Below is a small trained network, with its code and all its weights. Each question gives an input and a class and asks what happens when units are switched off, that is, made to give their printed mean instead of their output.

import numpy as np


def w(rows, s, z=0):
    codes = np.array(rows[::2]) - 128.0
    scale = np.full(codes.shape[1], s)
    scale[-1] = z or s
    return codes * scale


def norm(h):
    return h / np.sqrt((h * h).mean(-1, keepdims=True) + 1e-5)


def f(y):
    return y / 2 * (1 + np.tanh(0.7978845608 * (y + 0.044715 * y**3)))


def log_softmax(a):
    a = a - a.max(-1, keepdims=True)
    return a - np.log(np.exp(a).sum(-1, keepdims=True))


def net(x, mask):
    res = np.array(x, float).reshape(1, 7) / 4 @ E
    u = 0
    for l in range(4):
        y = f(norm(res) @ A[l][:, :-1].T + A[l][:, -1])
        res = res + np.where(mask[u : u + 10], y, B[l][:, -1]) @ B[l][:, :-1]
        u += 10
    return log_softmax(norm(res)[-1] @ U[:, :-1].T + U[:, -1])


A, B = {}, {}
E = w([
[124,126,127,131,129,131],'x0',
[136,140,125,122,125,119],'x1',
[128,128,130,127,130,129],'x2',
[104,68,148,57,14,5],'x3',
[239,41,60,196,116,94],'x4',
[137,83,2,34,150,170],'x5',
[128,126,132,129,128,133],'x6',
],0.0066)
A[0] = w([
[131,95,184,150,92,37,5],'0.n0',
[31,175,134,155,126,175,187],'0.n1',
[88,160,165,114,103,90,17],'0.n2',
[136,151,80,231,163,164,22],'0.n3',
[51,181,112,137,159,198,69],'0.n4',
[133,155,137,120,188,77,80],'0.n5',
[124,140,116,48,191,166,47],'0.n6',
[176,171,101,255,38,146,133],'0.n7',
[125,172,170,168,172,126,11],'0.n8',
[129,143,166,158,158,133,35],'0.n9',
],0.0074,0.0026)
B[0] = w([
[172,57,195,136,90,169,220],'0.n0',
[171,144,131,87,75,89,246],'0.n1',
[112,93,178,117,104,167,154],'0.n2',
[110,119,156,91,215,109,211],'0.n3',
[176,224,84,138,100,151,228],'0.n4',
[152,139,173,138,110,155,114],'0.n5',
[140,130,88,117,82,174,189],'0.n6',
[60,56,77,183,140,100,252],'0.n7',
[68,176,103,172,75,44,155],'0.n8',
[134,214,137,126,108,1,131],'0.n9',
],0.0067,0.0031)
A[1] = w([
[140,110,146,174,178,61,3],'1.n0',
[106,145,102,125,61,125,79],'1.n1',
[72,147,131,33,157,134,88],'1.n2',
[79,80,129,85,93,112,96],'1.n3',
[106,189,101,177,120,91,226],'1.n4',
[51,211,251,163,96,132,184],'1.n5',
[147,187,100,178,90,140,21],'1.n6',
[49,96,182,61,137,128,159],'1.n7',
[122,109,173,226,151,83,66],'1.n8',
[184,156,105,138,82,113,177],'1.n9',
],0.011,0.0021)
B[1] = w([
[84,173,146,212,75,204,168],'1.n0',
[105,94,118,158,124,132,151],'1.n1',
[151,186,129,215,13,124,182],'1.n2',
[89,160,86,85,124,27,183],'1.n3',
[120,68,155,162,232,214,175],'1.n4',
[223,2,39,85,213,101,254],'1.n5',
[118,147,76,87,185,151,145],'1.n6',
[113,154,57,104,86,128,178],'1.n7',
[79,186,69,132,57,204,213],'1.n8',
[63,74,180,122,153,193,156],'1.n9',
],0.0073,0.0069)
A[2] = w([
[81,216,105,90,97,180,144],'2.n0',
[128,212,124,176,132,69,192],'2.n1',
[131,151,99,141,145,96,65],'2.n2',
[46,213,214,199,81,130,78],'2.n3',
[108,139,125,141,143,85,85],'2.n4',
[125,224,188,122,87,189,1],'2.n5',
[146,95,121,128,178,79,132],'2.n6',
[81,207,129,119,131,148,167],'2.n7',
[126,107,198,113,66,76,107],'2.n8',
[197,162,48,157,187,246,151],'2.n9',
],0.011,0.0047)
B[2] = w([
[65,172,111,166,78,116,165],'2.n0',
[114,109,31,153,131,128,134],'2.n1',
[105,118,151,112,162,76,122],'2.n2',
[136,2,80,60,201,111,146],'2.n3',
[109,85,146,128,196,121,120],'2.n4',
[131,115,205,75,199,188,133],'2.n5',
[95,109,80,73,141,160,151],'2.n6',
[110,164,100,192,118,86,147],'2.n7',
[132,173,134,202,162,170,153],'2.n8',
[73,164,239,125,197,168,251],'2.n9',
],0.0092,0.013)
A[3] = w([
[118,141,165,88,250,105,15],'3.n0',
[156,46,85,89,161,133,249],'3.n1',
[151,77,123,67,137,74,49],'3.n2',
[174,140,135,119,237,141,83],'3.n3',
[125,96,167,107,175,139,6],'3.n4',
[183,83,155,209,120,111,140],'3.n5',
[187,66,69,101,58,139,207],'3.n6',
[168,89,119,89,142,84,156],'3.n7',
[110,80,156,143,179,160,109],'3.n8',
[161,137,181,201,131,78,35],'3.n9',
],0.011,0.0015)
B[3] = w([
[174,57,103,91,56,85,251],'3.n0',
[174,194,195,94,194,111,222],'3.n1',
[143,182,134,155,229,172,177],'3.n2',
[129,71,75,109,9,60,233],'3.n3',
[151,124,64,81,132,131,174],'3.n4',
[62,123,171,92,92,119,170],'3.n5',
[206,159,173,178,120,102,253],'3.n6',
[99,183,152,140,145,213,168],'3.n7',
[149,123,69,93,137,88,225],'3.n8',
[116,92,141,174,151,101,130],'3.n9',
],0.011,0.0064)
U = w([
[137,37,65,24,176,123,252],'0',
[232,190,203,135,182,96,189],'1',
[6,226,146,95,144,192,50],'2',
[130,197,57,140,7,84,79],'3',
[4,40,91,212,166,172,86],'4',
[132,69,223,239,49,91,68],'5',
],0.018,0.0037)

Each question gives the input, the list of numbers given to net, and the class t.
The units are the neurons (one row each of A and B). Each row of codes is followed by its name. A weight is (code - 128) times the scale printed after its matrix; where a second scale follows, it is the last column's (A, B and U).
mask holds one flag per neuron, layer by layer. A switched-off neuron (its flag False) gives its mean, the last column of its row in B, instead of its output. The means were averaged over made-up inputs and are rounded, as every weight is.
A unit's drop is (log p(t) with every unit on - log p(t) with that unit switched off) / (log p(t) with every unit on - log p(t) with every unit switched off).
The circuit of an input: a set's keep is (log p(t) with only the set's units on - log p(t) with every unit switched off) / (log p(t) with every unit on - log p(t) with every unit switched off). Starting from the 12 units with the biggest drops (on a tie, the unit counted first), units are removed one at a time, each time the one whose removal leaves the highest keep (on an exact tie, the one counted first), for as long as the keep stays at least 0.8.
units of the circuit, in order: the units of the circuit, biggest drop first
k most important neurons: the k neurons with the biggest drops, biggest first
k most important neurons of layer l: the k neurons of layer l with the biggest drops, biggest first
drop of u: that unit's drop, to one decimal
input [7,-3,6,-5,-5,-1,6], class 0: units of the circuit, in order : [1.n5]
input [8,6,-8,1,-8,-6,-5], class 1: units of the circuit, in order : [1.n5 3.n1]
input [-3,-8,3,0,-7,0,-7], class 0: 2 most important neurons : [1.n5 0.n4]
input [3,1,3,0,1,-8,-6], class 4: 2 most important neurons of layer 1 : [1.n0 1.n8]
input [-8,2,-3,-2,0,0,-7], class 0: 3 most important neurons : [1.n4 1.n8 3.n0]
input [1,8,-2,-6,-1,1,-4], class 2: 4 most important neurons : [1.n5 2.n9 2.n3 3.n6]
input [7,-3,6,-7,5,1,3], class 0: 2 most important neurons : [1.n2 3.n0]
input [-4,-1,2,3,0,-7,0], class 1: 2 most important neurons : [2.n9 1.n2]
input [-4,5,-1,-1,0,7,-3], class 2: 4 most important neurons : [1.n5 2.n0 0.n7 1.n4]
input [-2,-5,-6,1,0,0,3], class 1: 4 most important neurons of layer 0 : [0.n7 0.n0 0.n4 0.n1]
input [-3,-6,-4,0,6,0,6], class 4: 2 most important neurons of layer 1 : [1.n5 1.n0]
input [-7,2,8,2,-1,6,6], class 3: 2 most important neurons : [1.n5 2.n9]
input [-8,-5,-7,-1,2,0,0], class 4: 2 most important neurons : [1.n5 1.n8]
input [5,6,-2,0,-3,-6,3], class 0: most important neuron : [1.n4]
input [-1,1,-2,5,7,0,8], class 5: 3 most important neurons of layer 1 : [1.n5 1.n4 1.n6]
input [-8,4,-1,4,-7,8,3], class 3: drop of 2.n9 : 0.1
input [-6,-6,-5,4,7,4,-7], class 1: drop of 1.n8 : 0.0
input [-4,8,2,5,-3,-1,1], class 1: drop of 1.n5 : 0.4
